Here is a tiny trained network, its code and every weight. The questions are about switching its units off for an input and a class, where a switched-off unit gives its printed mean instead of its output.

import numpy as np


def w(rows, s, z=0):
    codes = np.array(rows[::2]) - 128.0
    scale = np.full(codes.shape[1], s)
    scale[-1] = z or s
    return codes * scale


def norm(h):
    return h / np.sqrt((h * h).mean(-1, keepdims=True) + 1e-5)


def f(y):
    return np.maximum(y, 0)


def log_softmax(a):
    a = a - a.max(-1, keepdims=True)
    return a - np.log(np.exp(a).sum(-1, keepdims=True))


def net(x, mask):
    res = np.array(x, float).reshape(1, 2) / 4 @ E
    u = 0
    for l in range(3):
        y = f(norm(res) @ A[l][:, :-1].T + A[l][:, -1])
        res = res + np.where(mask[u : u + 6], y, B[l][:, -1]) @ B[l][:, :-1]
        u += 6
    return log_softmax(norm(res)[-1] @ U[:, :-1].T + U[:, -1])


A, B = {}, {}
E = w([
[221,86,180,55,91,50,51],'x0',
[171,48,178,254,162,71,102],'x1',
],0.0082)
A[0] = w([
[65,106,122,230,165,194,179,85],'0.n0',
[103,158,139,153,88,141,138,3],'0.n1',
[80,173,161,154,130,197,163,141],'0.n2',
[178,113,141,123,143,119,114,166],'0.n3',
[143,73,168,247,102,101,128,181],'0.n4',
[44,149,75,168,137,151,164,38],'0.n5',
],0.011,0.0017)
B[0] = w([
[52,231,67,63,74,104,76,248],'0.n0',
[152,103,137,129,107,154,122,146],'0.n1',
[114,40,147,121,199,138,187,206],'0.n2',
[124,160,172,159,130,189,252,167],'0.n3',
[115,120,92,198,159,74,79,230],'0.n4',
[228,58,153,178,102,176,139,220],'0.n5',
],0.014,0.011)
A[1] = w([
[173,111,191,93,92,230,161,93],'1.n0',
[205,159,180,166,74,108,149,84],'1.n1',
[169,58,154,205,198,105,93,241],'1.n2',
[105,233,194,62,74,110,138,160],'1.n3',
[198,49,107,147,122,122,67,2],'1.n4',
[130,220,147,6,149,86,106,176],'1.n5',
],0.012,0.0013)
B[1] = w([
[106,101,112,47,81,155,69,246],'1.n0',
[111,112,106,245,207,77,116,175],'1.n1',
[182,78,195,48,120,155,183,206],'1.n2',
[128,211,151,146,70,192,231,197],'1.n3',
[86,185,118,135,187,186,208,155],'1.n4',
[103,149,167,234,101,96,153,202],'1.n5',
],0.012,0.011)
A[2] = w([
[57,164,38,189,131,66,36,125],'2.n0',
[135,67,124,12,127,143,136,4],'2.n1',
[52,144,110,131,94,131,91,150],'2.n2',
[149,71,136,4,133,182,126,44],'2.n3',
[172,140,151,71,164,172,153,111],'2.n4',
[113,183,157,185,50,170,123,160],'2.n5',
],0.018,0.0017)
B[2] = w([
[4,138,113,110,119,75,19,254],'2.n0',
[84,104,114,153,84,203,143,212],'2.n1',
[181,83,167,160,196,77,117,211],'2.n2',
[155,72,95,118,127,236,107,232],'2.n3',
[113,112,106,178,146,86,89,175],'2.n4',
[119,187,146,130,62,130,166,229],'2.n5',
],0.021,0.015)
U = w([
[127,49,80,127,96,250,106,207],'0',
[126,216,169,155,25,124,198,214],'1',
[36,132,104,126,143,34,12,232],'2',
[180,52,186,212,213,56,168,184],'3',
[172,153,80,106,141,99,106,15],'4',
[171,128,121,72,126,89,112,1],'5',
[125,139,107,70,154,100,141,24],'6',
[165,152,115,105,145,109,103,17],'7',
],0.013,0.0056)

Each question gives the input, the list of numbers given to net, and the class t.
The units are the neurons (one row each of A and B). Each row of codes is followed by its name. A weight is (code - 128) times the scale printed after its matrix; where a second scale follows, it is the last column's (A, B and U).
mask holds one flag per neuron, layer by layer. A switched-off neuron (its flag False) gives its mean, the last column of its row in B, instead of its output. The means were averaged over made-up inputs and are rounded, as every weight is.
A unit's drop is (log p(t) with every unit on - log p(t) with that unit switched off) / (log p(t) with every unit on - log p(t) with every unit switched off).
most important unit: the unit with the biggest drop
k most important neurons: the k neurons with the biggest drops, biggest first
k most important neurons of layer l: the k neurons of layer l with the biggest drops, biggest first
drop when u is switched off: that unit's drop, to one decimal
input [7,3], class 3: most important unit	0.n0
input [2,3], class 3: 4 most important neurons	[0.n0, 1.n2, 1.n0, 2.n0]
input [-8,1], class 2: 3 most important neurons of layer 1	[1.n2, 1.n3, 1.n0]
input [7,-1], class 1: 3 most important neurons	[0.n5, 0.n2, 0.n4]
input [2,0], class 1: 4 most important neurons	[0.n5, 0.n2, 0.n4, 0.n3]
input [1,4], class 3: 2 most important neurons of layer 1	[1.n2, 1.n0]
input [1,1], class 3: 2 most important neurons	[0.n0, 1.n0]
input [8,3], class 3: 2 most important neurons	[0.n0, 1.n1]
input [-7,1], class 2: 3 most important neurons	[1.n2, 0.n0, 1.n0]
input [6,-1], class 1: 4 most important neurons	[0.n5, 0.n2, 0.n4, 1.n3]
input [5,-3], class 1: 2 most important neurons	[0.n5, 0.n2]
input [5,3], class 3: 2 most important neurons of layer 1	[1.n0, 1.n1]
input [2,-6], class 1: drop when 0.n5 is switched off	1.7
input [2,7], class 3: drop when 1.n2 is switched off	1.1
input [3,-6], class 1: most important unit	0.n5
input [1,5], class 3: drop when 2.n5 is switched off	0.1
input [5,0], class 1: drop when 2.n0 is switched off	0.0
